Small tables with named rows and columns. After each table, cells are looked up by row and column.

ravati
|  | talopu | vur |
|---|---|---|
| relut | 56047 | 88652 |
| nog | 37872 | 56882 |
| zodi | 55171 | 56637 |
| koz | 60240 | 40953 |
| buvod | 48807 | 22321 |
| gub | 39585 | 41249 |
| kubu | 42267 | 51726 |
| dif | 62309 | 54560 |
| dud | 60437 | 66726 |
| gepo | 47677 | 68994 |
| gotopeb | 58798 | 67496 |
| vifepo | 47999 | 39448 |
| kori | 54320 | 75470 |

What is the talopu of nog in ravati?
37872
What is the talopu of vifepo in ravati?
47999
What is the vur of buvod in ravati?
22321
What is the talopu of gotopeb in ravati?
58798
What is the vur of nog in ravati?
56882
What is the talopu of dif in ravati?
62309
What is the talopu of gub in ravati?
39585
What is the vur of gepo in ravati?
68994

kigosav =
cols = gati, zipir, meror, ren, kimim, petame, kat, revi, kozo
lepitiz: [524, 804, 845, 869, 655, 766, 307, 472, 787]
vop: [699, 612, 594, 691, 569, 530, 588, 587, 687]
bekuf: [628, 784, 409, 836, 640, 777, 521, 601, 728]
lifip: [630, 695, 728, 635, 604, 523, 480, 501, 635]
seb: [893, 811, 550, 766, 601, 614, 560, 597, 639]
tulos: [481, 421, 510, 342, 631, 722, 870, 758, 444]
nek: [499, 442, 552, 462, 558, 716, 805, 689, 560]
bipo: [799, 596, 486, 534, 619, 483, 821, 744, 592]
gunim: [425, 569, 591, 456, 686, 897, 754, 709, 470]
gesulo: [476, 370, 614, 217, 574, 792, 915, 727, 319]
toze: [406, 467, 640, 384, 619, 735, 726, 629, 444]

lifip, kat => 480
lepitiz, kat => 307
nek, kozo => 560
bipo, kozo => 592
gunim, ren => 456
nek, kimim => 558
bipo, meror => 486
tulos, revi => 758
lepitiz, petame => 766
tulos, zipir => 421
gunim, zipir => 569
seb, revi => 597
seb, kozo => 639
gesulo, ren => 217
vop, meror => 594

tazegi =
,zuve,budor,botif,petonu,gozof,gogigi,vezuna,morif
ganu,-0.16,0.33,0.44,-0.03,0.05,-0.13,0.13,-0.33
bafene,0.15,-0.40,0.17,-0.19,-0.16,0.11,-0.12,0.02
pepuzut,0.51,-0.25,0.02,-0.11,-0.31,-0.01,-0.34,-0.25
dufodo,-0.19,-0.11,0.17,-0.21,-0.03,0.24,-0.22,-0.39
tuz,-0.80,0.24,0.08,0.31,-0.41,-0.11,0.37,-0.44
vunak,-0.11,0.31,-0.09,0.03,0.08,0.70,0.52,-0.13
gimoleg,0.60,-0.33,0.03,0.03,0.18,0.67,-0.28,0.36

gimoleg, zuve => 0.60
pepuzut, gogigi => -0.01
ganu, petonu => -0.03
gimoleg, gogigi => 0.67
bafene, budor => -0.40
tuz, vezuna => 0.37
vunak, morif => -0.13
tuz, morif => -0.44
pepuzut, vezuna => -0.34
bafene, gogigi => 0.11
bafene, morif => 0.02
vunak, vezuna => 0.52
dufodo, vezuna => -0.22
ganu, gogigi => -0.13

div =
fields: bil, somifa, zin, numel, zikeli, lakif, vepe, rav
damot: [59.6, 80.0, 60.9, 49.7, 59.7, 3.5, 44.3, 62.7]
tir: [57.7, 88.7, 39.4, 71.4, 30.0, 16.1, 50.7, 66.8]
nudo: [35.8, 73.4, 25.0, 19.8, 51.9, 67.1, 57.3, 89.0]
liv: [67.6, 57.7, 88.2, 37.6, 72.2, 27.4, 17.7, 51.4]
kuno: [48.8, 66.1, 58.3, 87.9, 40.2, 68.0, 32.8, 14.8]

liv, zikeli: 72.2
damot, zikeli: 59.7
tir, numel: 71.4
liv, numel: 37.6
damot, somifa: 80.0
tir, lakif: 16.1
kuno, numel: 87.9
nudo, numel: 19.8
kuno, bil: 48.8
tir, rav: 66.8
tir, zin: 39.4
damot, bil: 59.6
damot, zin: 60.9
kuno, zin: 58.3
tir, somifa: 88.7
liv, lakif: 27.4

Table zoga
fields: tuzi, zokitug, pozover, rela
loz: [9187, 3077, 7374, 7374]
pite: [7406, 1674, 6728, 6728]
bel: [6741, 3502, 5745, 5745]
televug: [5225, 1144, 4910, 4910]
dopitud: [5510, 4966, 2005, 2005]

rela of bel: 5745
tuzi of televug: 5225
rela of televug: 4910
rela of dopitud: 2005
zokitug of pite: 1674
pozover of televug: 4910
zokitug of bel: 3502
pozover of dopitud: 2005
tuzi of pite: 7406
tuzi of bel: 6741
tuzi of loz: 9187
tuzi of dopitud: 5510
zokitug of loz: 3077
rela of loz: 7374
rela of pite: 6728
Row with the largest zokitug: dopitud

fegerar
         pif  kemiz  moletim  figuzi  mon  vepepa  vezo  zegif  lesapu  kedu
ruvidub   55    238      115     135   69      91    83    123      58   117
kitik    109    111      110     130  109     109   123    114      88   115
kelida    73    194      127     175   82     109   120    125      60   138
dobutug   80    153      120     158   86     108   116    113      77   130
sen      106    158      112     135  110     106   122    128      69   117
ladi      78    205      107     113   88      92    88    124      67   105
bazufu    68    195      126     176   78     108   117    122      62   138
tuk       59    198      127     175   70     106   109    117      64   138
pigag    105    166      103     106  110      98   104    127      73   102
zadam     82    195      125     171   90     109   123    130      57   135
zun       47    220      121     153   60      96    87    114      66   127
luz       79    155      102      98   85      93    82    105      90    99
tugalam   64    162      119     151   71     103   100    104      83   127

What is the vezo of sen in fegerar?
122
What is the zegif of kitik in fegerar?
114
What is the lesapu of kitik in fegerar?
88
What is the figuzi of kelida in fegerar?
175
What is the mon of tuk in fegerar?
70
What is the pif of zun in fegerar?
47
What is the moletim of ruvidub in fegerar?
115
What is the pif of luz in fegerar?
79
What is the kedu of dobutug in fegerar?
130
What is the lesapu of kelida in fegerar?
60
What is the figuzi of kitik in fegerar?
130
What is the mon of ladi in fegerar?
88
What is the kedu of tuk in fegerar?
138
Row with the largest lesapu: luz

kul
fields: vudiz, nedu, danid, vefamu, tono, ponal, lepe
gigag: [83.21, 63.24, 58.19, 20.95, 56.02, 58.97, 90.52]
numeder: [15.75, 0.25, 93.59, 49.80, 76.18, 70.62, 39.26]
mul: [34.62, 54.73, 63.84, 81.57, 58.91, 64.01, 59.73]

What is the tono of gigag in kul?
56.02
What is the vefamu of numeder in kul?
49.80
What is the lepe of numeder in kul?
39.26
What is the vefamu of gigag in kul?
20.95
What is the nedu of mul in kul?
54.73
What is the vudiz of numeder in kul?
15.75
Which row has the largest tono? numeder

fetipi.tsv
	dep	lizevo
sovafa	-14	638
soru	273	480
tar	303	144
torom	347	-86
vunibok	328	-529
fiduva	714	-151
mif	59	-197
bag	300	-524
tilep	181	-421
gavitib	243	-629
muti	352	-720
mukad	382	-504
gor	119	-583
dalezov	185	-538

dep of tilep is 181
dep of gavitib is 243
lizevo of fiduva is -151
dep of vunibok is 328
dep of soru is 273
lizevo of mukad is -504
dep of torom is 347
lizevo of dalezov is -538
dep of sovafa is -14
lizevo of torom is -86
lizevo of tilep is -421
dep of fiduva is 714
lizevo of gavitib is -629
lizevo of muti is -720
lizevo of sovafa is 638
dep of mif is 59
lizevo of tar is 144
lizevo of bag is -524
Which row has the largest lizevo? sovafa

mevu
         mizozap  kavobiz  gire  gake  koduko   fad  pura
kiv         4.07     6.27  4.45  0.36    4.99  2.20  5.00
mib         5.37     3.55  1.73  1.60    5.12  4.89  7.49
gibi        5.29     4.07  0.94  1.70    5.02  5.36  6.55
paro        4.91     4.64  2.15  0.58    4.06  2.43  5.38
tid         2.68     6.74  5.09  1.43    3.70  6.93  5.87
det         3.03     6.66  3.89  0.64    2.60  4.87  4.44
tudiges     3.45     7.79  3.37  1.33    5.94  5.57  3.89
nideli      4.23     5.18  5.88  1.46    6.13  4.56  8.06

mizozap of mib is 5.37
gire of nideli is 5.88
koduko of det is 2.60
gake of gibi is 1.70
pura of tudiges is 3.89
fad of paro is 2.43
gire of tudiges is 3.37
fad of nideli is 4.56
kavobiz of det is 6.66
gire of gibi is 0.94
pura of nideli is 8.06
pura of kiv is 5.00
koduko of tid is 3.70
gake of nideli is 1.46
kavobiz of tudiges is 7.79
pura of det is 4.44
mizozap of paro is 4.91
gire of paro is 2.15
koduko of kiv is 4.99
fad of det is 4.87
Row with the largest koduko: nideli

